Below are the code and all the weights of a small trained network. Each question names an input and a class and asks about switching units off, where a switched-off unit gives its printed mean instead of its output.

import numpy as np


def w(rows, s, z=0):
    codes = np.array(rows[::2]) - 128.0
    scale = np.full(codes.shape[1], s)
    scale[-1] = z or s
    return codes * scale


def f(y):
    return y / 2 * (1 + np.tanh(0.7978845608 * (y + 0.044715 * y**3)))


def log_softmax(a):
    a = a - a.max(-1, keepdims=True)
    return a - np.log(np.exp(a).sum(-1, keepdims=True))


def net(x, mask):
    res = np.array(x, float).reshape(1, 7) / 4 @ E
    y = f(res @ A[0][:, :-1].T + A[0][:, -1])
    res = res + np.where(mask, y, B[0][:, -1]) @ B[0][:, :-1]
    return log_softmax(res[-1] @ U[:, :-1].T + U[:, -1])


A, B = {}, {}
E = w([
[37,52,197,138,77,99,165,139,212],'x0',
[125,156,198,102,75,228,127,12,113],'x1',
[254,91,214,140,160,139,130,160,165],'x2',
[197,40,70,64,41,92,199,109,81],'x3',
[80,98,208,137,197,101,186,133,8],'x4',
[96,118,105,38,173,227,174,203,149],'x5',
[127,127,130,125,129,125,123,130,128],'x6',
],0.0076)
A[0] = w([
[99,127,183,107,162,94,169,139,75,106],'N0',
[95,166,127,176,207,96,89,185,157,62],'N1',
[206,183,73,88,176,149,125,123,71,58],'N2',
[158,136,156,178,88,69,93,85,121,3],'N3',
[109,92,149,162,146,123,183,141,51,67],'N4',
[143,124,68,107,68,119,67,116,203,55],'N5',
[2,171,28,114,99,103,139,92,93,107],'N6',
[190,76,65,64,50,89,171,139,101,20],'N7',
[168,124,159,124,140,122,135,147,148,6],'N8',
[170,205,94,153,197,158,74,123,74,72],'N9',
[165,84,92,113,84,144,174,135,107,80],'N10',
[146,80,72,141,126,63,154,182,119,27],'N11',
[93,121,114,40,137,200,181,195,144,31],'N12',
[97,136,168,133,157,114,178,138,74,114],'N13',
[187,107,172,126,148,125,126,136,151,48],'N14',
[144,138,71,146,90,128,95,162,192,96],'N15',
[105,96,172,135,150,120,153,155,59,90],'N16',
[201,100,180,102,170,152,141,161,161,90],'N17',
[131,147,127,133,129,123,155,124,136,128],'N18',
[200,173,104,117,149,141,105,133,74,64],'N19',
[104,204,144,158,167,159,61,128,200,64],'N20',
[131,145,191,117,83,190,100,52,122,93],'N21',
[164,75,89,90,87,91,159,74,108,37],'N22',
[86,82,176,131,89,98,151,141,191,76],'N23',
[83,149,100,197,54,87,98,101,78,109],'N24',
[116,119,102,68,179,227,182,184,146,35],'N25',
[150,160,87,122,73,171,137,150,217,99],'N26',
[157,147,101,120,100,125,113,115,192,8],'N27',
[200,118,167,208,115,96,135,110,136,87],'N28',
[131,144,156,107,79,185,147,44,124,57],'N29',
[206,102,189,166,124,124,111,141,142,127],'N30',
[159,157,99,124,79,148,112,129,194,66],'N31',
[61,86,209,141,123,118,147,141,221,55],'N32',
[143,114,82,206,152,15,103,168,140,79],'N33',
[110,99,79,91,183,94,128,225,150,80],'N34',
[115,109,105,111,133,180,139,164,116,10],'N35',
],0.0093,0.003)
B[0] = w([
[197,74,148,150,152,135,75,96,69,195],'N0',
[77,160,211,166,121,216,169,159,129,213],'N1',
[117,65,57,168,24,99,170,161,147,199],'N2',
[119,173,127,134,126,54,111,64,164,177],'N3',
[172,113,137,151,170,130,96,101,77,192],'N4',
[196,80,128,141,175,121,93,106,33,191],'N5',
[130,82,74,24,220,163,84,241,170,254],'N6',
[27,162,255,241,119,182,94,224,141,221],'N7',
[135,131,98,106,127,163,110,152,151,134],'N8',
[68,61,75,186,15,79,163,174,121,215],'N9',
[73,162,185,160,130,143,98,165,131,177],'N10',
[133,176,151,134,111,228,207,134,105,197],'N11',
[115,193,109,137,132,31,95,39,172,198],'N12',
[208,88,136,167,167,122,85,119,79,189],'N13',
[125,125,106,84,149,146,103,165,149,155],'N14',
[200,116,143,132,179,156,113,105,51,179],'N15',
[194,87,142,136,173,132,75,91,52,191],'N16',
[108,111,89,32,170,131,85,184,181,184],'N17',
[139,129,136,131,136,115,139,139,133,128],'N18',
[94,82,76,138,65,91,153,139,131,181],'N19',
[87,145,220,206,123,164,99,179,100,210],'N20',
[139,179,132,87,121,219,249,91,126,201],'N21',
[54,155,179,200,120,155,81,141,148,187],'N22',
[124,51,42,162,11,89,192,152,114,196],'N23',
[104,171,110,67,174,58,73,103,204,211],'N24',
[107,196,136,145,137,29,90,32,179,200],'N25',
[211,81,129,159,185,105,79,95,50,189],'N26',
[144,92,138,127,139,129,113,100,94,151],'N27',
[108,172,100,71,156,72,83,125,190,181],'N28',
[147,156,127,92,135,201,219,115,132,190],'N29',
[105,139,89,33,190,129,86,184,177,183],'N30',
[182,91,132,153,152,127,106,100,56,169],'N31',
[93,58,82,161,28,82,169,169,121,214],'N32',
[159,182,114,87,130,180,235,25,149,235],'N33',
[172,191,112,96,130,154,222,53,141,214],'N34',
[126,146,142,130,110,89,128,102,175,140],'N35',
],0.0074,0.009)
U = w([
[223,66,145,161,175,124,64,95,10,120],'0',
[46,166,244,217,115,181,95,204,135,132],'1',
[104,27,40,159,12,74,179,169,130,79],'2',
[158,202,127,87,134,215,255,76,137,68],'3',
[113,210,117,118,141,9,64,37,209,253],'4',
[114,99,72,9,197,146,55,242,195,128],'5',
],0.0092,0.0025)

Each question gives the input, the list of numbers given to net, and the class t.
The units are the neurons (one row each of A and B). Each row of codes is followed by its name. A weight is (code - 128) times the scale printed after its matrix; where a second scale follows, it is the last column's (A, B and U).
mask holds one flag per neuron, in row order. A switched-off neuron (its flag False) gives its mean, the last column of its row in B, instead of its output. The means were averaged over made-up inputs and are rounded, as every weight is.
A unit's drop is (log p(t) with every unit on - log p(t) with that unit switched off) / (log p(t) with every unit on - log p(t) with every unit switched off).
The circuit of an input: a set's keep is (log p(t) with only the set's units on - log p(t) with every unit switched off) / (log p(t) with every unit on - log p(t) with every unit switched off). Starting from the 12 units with the biggest drops (on a tie, the unit counted first), units are removed one at a time, each time the one whose removal leaves the highest keep (on an exact tie, the one counted first), for as long as the keep stays at least 0.8.
units of the circuit, in order: the units of the circuit, biggest drop first
most important unit: the unit with the biggest drop
top k neurons: the k neurons with the biggest drops, biggest first
drop when u is switched off: that unit's drop, to one decimal
input [8,-3,6,-6,3,6,1], class 2: most important unit	N32
input [-5,3,7,5,2,1,0], class 5: units of the circuit, in order	N17, N30
input [-2,1,6,5,5,8,1], class 4: units of the circuit, in order	N25, N12
input [-5,-8,-7,-1,-3,2,-1], class 3: top 2 neurons	N34, N33
input [-3,2,-4,-5,4,7,8], class 4: top 2 neurons	N25, N12
input [0,-7,7,3,6,-3,4], class 3: top 4 neurons	N33, N11, N6, N34
input [7,7,4,4,-8,-1,1], class 0: top 2 neurons	N26, N5
input [1,-2,-1,0,2,-1,-6], class 0: top 2 neurons	N21, N7
input [6,1,4,-6,-3,-8,5], class 4: top 2 neurons	N28, N3
input [4,7,6,4,1,-7,0], class 3: top 3 neurons	N21, N29, N25
input [-4,2,2,-8,-4,8,7], class 1: top 3 neurons	N20, N1, N24
input [0,1,-8,-2,-8,-8,-3], class 0: top 4 neurons	N5, N15, N31, N26
input [-5,4,-1,-2,6,-7,0], class 4: top 2 neurons	N24, N3
input [-6,-6,5,0,5,4,6], class 2: most important unit	N2
input [-5,3,1,0,-4,5,2], class 2: units of the circuit, in order	N2, N9
input [-8,-3,3,-7,-6,1,4], class 2: top 4 neurons	N9, N2, N19, N7
input [-6,8,3,1,4,-3,7], class 3: top 2 neurons	N21, N29
input [-8,6,3,-6,6,1,0], class 2: units of the circuit, in order	N9, N2
input [-7,5,-2,7,-7,0,3], class 0: top 2 neurons	N5, N26
input [8,6,-4,-4,0,1,2], class 2: units of the circuit, in order	N32
input [2,7,-3,-1,1,-6,0], class 3: top 2 neurons	N21, N29
input [3,-7,2,-5,7,7,5], class 0: drop when N0 is switched off	0.6
input [-5,-7,-3,-3,-4,-5,-2], class 3: drop when N33 is switched off	0.7
input [-2,4,-8,-2,-2,7,3], class 5: drop when N14 is switched off	-0.1
input [2,0,-2,3,-2,8,1], class 4: drop when N28 is switched off	0.0
